Here is a tiny trained network, its code and every weight. The questions are about switching its units off for an input and a class, where a switched-off unit gives its printed mean instead of its output.

import numpy as np


def w(rows, s, z=0):
    codes = np.array(rows[::2]) - 128.0
    scale = np.full(codes.shape[1], s)
    scale[-1] = z or s
    return codes * scale


def f(y):
    return y / 2 * (1 + np.tanh(0.7978845608 * (y + 0.044715 * y**3)))


def log_softmax(a):
    a = a - a.max(-1, keepdims=True)
    return a - np.log(np.exp(a).sum(-1, keepdims=True))


def net(x, mask):
    res = np.array(x, float).reshape(1, 2) / 4 @ E
    y = f(res @ A[0][:, :-1].T + A[0][:, -1])
    res = res + np.where(mask, y, B[0][:, -1]) @ B[0][:, :-1]
    return log_softmax(res[-1] @ U[:, :-1].T + U[:, -1])


A, B = {}, {}
E = w([
[90,119,46,190,184,91,135,181,139],'x0',
[111,122,2,59,121,141,107,90,90],'x1',
],0.017)
A[0] = w([
[154,131,130,152,116,122,147,142,105,208],'n0',
[164,132,179,172,134,118,182,151,155,112],'n1',
[68,101,59,94,59,137,61,124,6,131],'n2',
[167,143,128,153,139,141,163,136,159,249],'n3',
[76,109,90,173,195,79,169,174,152,101],'n4',
[152,127,214,160,186,141,138,166,177,113],'n5',
[224,133,215,68,87,194,126,85,78,101],'n6',
],0.012,0.015)
B[0] = w([
[87,118,161,141,133,129,44,163,100,192],'n0',
[254,163,28,88,169,126,192,141,89,195],'n1',
[127,169,89,72,183,136,124,139,101,241],'n2',
[25,124,194,133,172,99,35,158,72,231],'n3',
[103,198,130,124,59,91,174,55,249,224],'n4',
[172,196,68,114,196,144,157,100,124,219],'n5',
[89,185,126,175,108,56,162,76,167,250],'n6',
],0.014,0.017)
U = w([
[176,152,54,83,221,165,138,69,57,136],'0',
[64,157,168,152,26,40,149,25,212,113],'1',
[3,115,249,135,195,122,2,144,36,254],'2',
[160,73,131,142,105,145,146,148,77,83],'3',
[174,45,178,132,82,134,90,175,101,81],'4',
[170,59,164,163,77,181,78,136,126,76],'5',
[159,63,186,117,98,149,85,147,120,75],'6',
],0.011,0.0096)

Each question gives the input, the list of numbers given to net, and the class t.
The units are the neurons (one row each of A and B). Each row of codes is followed by its name. A weight is (code - 128) times the scale printed after its matrix; where a second scale follows, it is the last column's (A, B and U).
mask holds one flag per neuron, in row order. A switched-off neuron (its flag False) gives its mean, the last column of its row in B, instead of its output. The means were averaged over made-up inputs and are rounded, as every weight is.
A unit's drop is (log p(t) with every unit on - log p(t) with that unit switched off) / (log p(t) with every unit on - log p(t) with every unit switched off).
The circuit of an input: a set's keep is (log p(t) with only the set's units on - log p(t) with every unit switched off) / (log p(t) with every unit on - log p(t) with every unit switched off). Starting from all 7 units, units are removed one at a time, each time the one whose removal leaves the highest keep (on an exact tie, the one counted first), for as long as the keep stays at least 0.8.
units of the circuit, in order: the units of the circuit, biggest drop first
top k neurons: the k neurons with the biggest drops, biggest first
drop of u: that unit's drop, to one decimal
input [7,6], class 1: top 2 neurons => [n4 n1]
input [-8,6], class 1: units of the circuit, in order => [n6]
input [-5,4], class 1: top 2 neurons => [n6 n1]
input [-4,-5], class 0: top 3 neurons => [n1 n5 n4]
input [-3,3], class 2: top 3 neurons => [n4 n1 n5]
input [-6,-7], class 0: top 3 neurons => [n1 n5 n4]
input [-1,3], class 2: top 3 neurons => [n1 n5 n4]
input [6,-6], class 0: top 3 neurons => [n1 n5 n6]
input [3,3], class 2: top 2 neurons => [n1 n5]
input [-8,7], class 1: top 3 neurons => [n6 n1 n5]
input [3,-2], class 2: top 2 neurons => [n6 n3]
input [3,2], class 2: top 2 neurons => [n6 n1]
input [-2,1], class 2: drop of n4 => 0.9
input [8,-1], class 1: units of the circuit, in order => [n4]
input [-2,-4], class 0: drop of n5 => 1.0
input [-5,-6], class 0: drop of n4 => 0.4
